Below are the code and all the weights of a small trained network. Each question names an input and a class and asks about switching units off, where a switched-off unit gives its printed mean instead of its output.

import numpy as np


def w(rows, s, z=0):
    codes = np.array(rows[::2]) - 128.0
    scale = np.full(codes.shape[1], s)
    scale[-1] = z or s
    return codes * scale


def f(y):
    return y / 2 * (1 + np.tanh(0.7978845608 * (y + 0.044715 * y**3)))


def log_softmax(a):
    a = a - a.max(-1, keepdims=True)
    return a - np.log(np.exp(a).sum(-1, keepdims=True))


def net(x, mask):
    res = np.array(x, float).reshape(1, 5) / 4 @ E
    y = f(res @ A[0][:, :-1].T + A[0][:, -1])
    res = res + np.where(mask, y, B[0][:, -1]) @ B[0][:, :-1]
    return log_softmax(res[-1] @ U[:, :-1].T + U[:, -1])


A, B = {}, {}
E = w([
[126,82,168,174,69,193],'x0',
[137,140,85,242,254,129],'x1',
[118,178,59,161,91,133],'x2',
[136,198,64,150,220,218],'x3',
[74,58,78,100,130,183],'x4',
],0.0085)
A[0] = w([
[123,147,126,130,145,127,80],'N0',
[126,138,105,112,133,114,49],'N1',
[134,125,121,143,111,134,95],'N2',
[136,117,208,125,87,112,112],'N3',
[133,93,170,186,81,194,159],'N4',
[134,136,112,101,127,160,121],'N5',
[136,114,163,98,183,207,139],'N6',
[122,131,111,135,126,125,88],'N7',
[110,130,75,137,144,142,49],'N8',
[135,128,144,155,145,141,86],'N9',
[117,121,110,137,126,121,90],'N10',
[122,131,151,124,133,108,57],'N11',
[138,110,171,122,106,123,132],'N12',
[128,128,120,108,135,139,106],'N13',
[132,134,109,146,148,110,63],'N14',
[114,100,87,111,136,115,66],'N15',
[126,135,125,152,151,127,124],'N16',
[134,84,173,164,136,154,126],'N17',
[109,123,113,120,143,120,2],'N18',
[131,149,101,95,159,94,27],'N19',
[119,107,103,132,113,211,171],'N20',
[136,141,161,120,173,108,33],'N21',
[132,103,170,115,136,102,143],'N22',
[123,144,109,168,99,180,157],'N23',
[132,107,101,119,132,113,74],'N24',
[124,134,115,134,120,139,99],'N25',
[129,87,139,160,129,143,120],'N26',
[127,81,153,158,133,160,116],'N27',
[120,123,135,106,151,137,34],'N28',
[103,4,91,106,140,110,140],'N29',
[131,126,110,92,139,146,116],'N30',
[131,106,120,115,125,108,79],'N31',
[143,136,121,116,99,117,89],'N32',
[112,145,133,117,97,103,39],'N33',
[129,97,129,205,255,142,140],'N34',
[124,97,132,153,132,123,180],'N35',
[126,122,139,109,165,191,124],'N36',
[140,132,129,141,114,135,45],'N37',
],0.024,0.0051)
B[0] = w([
[122,115,111,128,142,108,139],'N0',
[112,139,118,129,107,121,132],'N1',
[118,135,129,125,155,110,131],'N2',
[147,114,210,118,151,131,196],'N3',
[85,192,130,158,65,19,188],'N4',
[119,93,98,133,128,153,145],'N5',
[110,73,141,117,122,208,174],'N6',
[124,137,112,125,129,122,130],'N7',
[162,113,139,111,150,165,162],'N8',
[164,130,116,104,137,135,144],'N9',
[127,147,117,114,120,129,130],'N10',
[148,137,122,119,118,151,133],'N11',
[131,111,177,142,139,100,168],'N12',
[118,110,133,133,129,136,133],'N13',
[147,134,121,128,148,103,147],'N14',
[124,143,143,126,80,143,140],'N15',
[147,127,122,123,163,120,154],'N16',
[164,192,97,114,61,131,158],'N17',
[131,139,145,125,112,127,128],'N18',
[94,127,127,152,132,72,150],'N19',
[100,135,21,123,142,168,180],'N20',
[129,93,112,115,161,181,145],'N21',
[162,128,164,127,100,148,160],'N22',
[138,123,44,123,162,137,168],'N23',
[123,145,142,131,108,136,130],'N24',
[119,121,101,126,139,120,132],'N25',
[146,163,95,126,82,143,147],'N26',
[141,154,86,123,62,149,155],'N27',
[125,127,145,126,147,154,129],'N28',
[100,125,199,119,7,163,187],'N29',
[105,108,146,136,134,156,143],'N30',
[142,154,152,130,117,146,136],'N31',
[115,97,151,126,165,113,147],'N32',
[121,109,168,148,178,134,151],'N33',
[254,123,112,128,244,114,250],'N34',
[149,156,129,93,79,152,144],'N35',
[134,109,124,99,137,197,164],'N36',
[125,123,123,119,127,86,126],'N37',
],0.036,0.025)
U = w([
[55,112,110,190,149,21,136],'0',
[201,89,235,113,114,98,139],'1',
[71,163,138,131,2,97,2],'2',
[211,131,30,117,198,107,71],'3',
[63,28,73,89,115,209,228],'4',
],0.0066,0.00042)

Each question gives the input, the list of numbers given to net, and the class t.
The units are the neurons (one row each of A and B). Each row of codes is followed by its name. A weight is (code - 128) times the scale printed after its matrix; where a second scale follows, it is the last column's (A, B and U).
mask holds one flag per neuron, in row order. A switched-off neuron (its flag False) gives its mean, the last column of its row in B, instead of its output. The means were averaged over made-up inputs and are rounded, as every weight is.
A unit's drop is (log p(t) with every unit on - log p(t) with that unit switched off) / (log p(t) with every unit on - log p(t) with every unit switched off).
The circuit of an input: a set's keep is (log p(t) with only the set's units on - log p(t) with every unit switched off) / (log p(t) with every unit on - log p(t) with every unit switched off). Starting from the 12 units with the biggest drops (on a tie, the unit counted first), units are removed one at a time, each time the one whose removal leaves the highest keep (on an exact tie, the one counted first), for as long as the keep stays at least 0.8.
circuit, biggest first: the units of the circuit, biggest drop first
unit that matters most: the unit with the biggest drop
k most important neurons: the k neurons with the biggest drops, biggest first
drop when u is switched off: that unit's drop, to one decimal
input [4,1,-4,-3,-1], class 2: circuit, biggest first -> (N34)
input [-2,7,4,-6,4], class 1: 2 most important neurons -> (N29 N20)
input [-1,-3,6,-4,3], class 1: 3 most important neurons -> (N4 N20 N27)
input [-6,-5,-2,2,-4], class 1: 2 most important neurons -> (N4 N20)
input [8,-7,2,0,-5], class 0: 2 most important neurons -> (N4 N34)
input [-3,2,-7,-1,-8], class 1: 4 most important neurons -> (N20 N23 N22 N3)
input [-8,0,2,-1,-8], class 0: 2 most important neurons -> (N34 N19)
input [-2,-5,7,1,-3], class 0: 2 most important neurons -> (N34 N6)
input [3,-1,-2,4,0], class 4: 2 most important neurons -> (N34 N6)
input [1,0,6,-4,-2], class 1: 4 most important neurons -> (N20 N34 N4 N19)
input [-2,-6,8,-2,-2], class 1: 3 most important neurons -> (N4 N20 N34)
input [-3,-4,-8,8,-1], class 4: drop when N32 is switched off -> 0.0
input [4,-6,7,0,7], class 2: 2 most important neurons -> (N4 N34)
input [0,-3,-4,0,3], class 2: drop when N34 is switched off -> 0.8
input [-7,-2,-2,-4,2], class 1: drop when N33 is switched off -> 0.1
input [-7,-7,6,1,6], class 4: unit that matters most -> N4
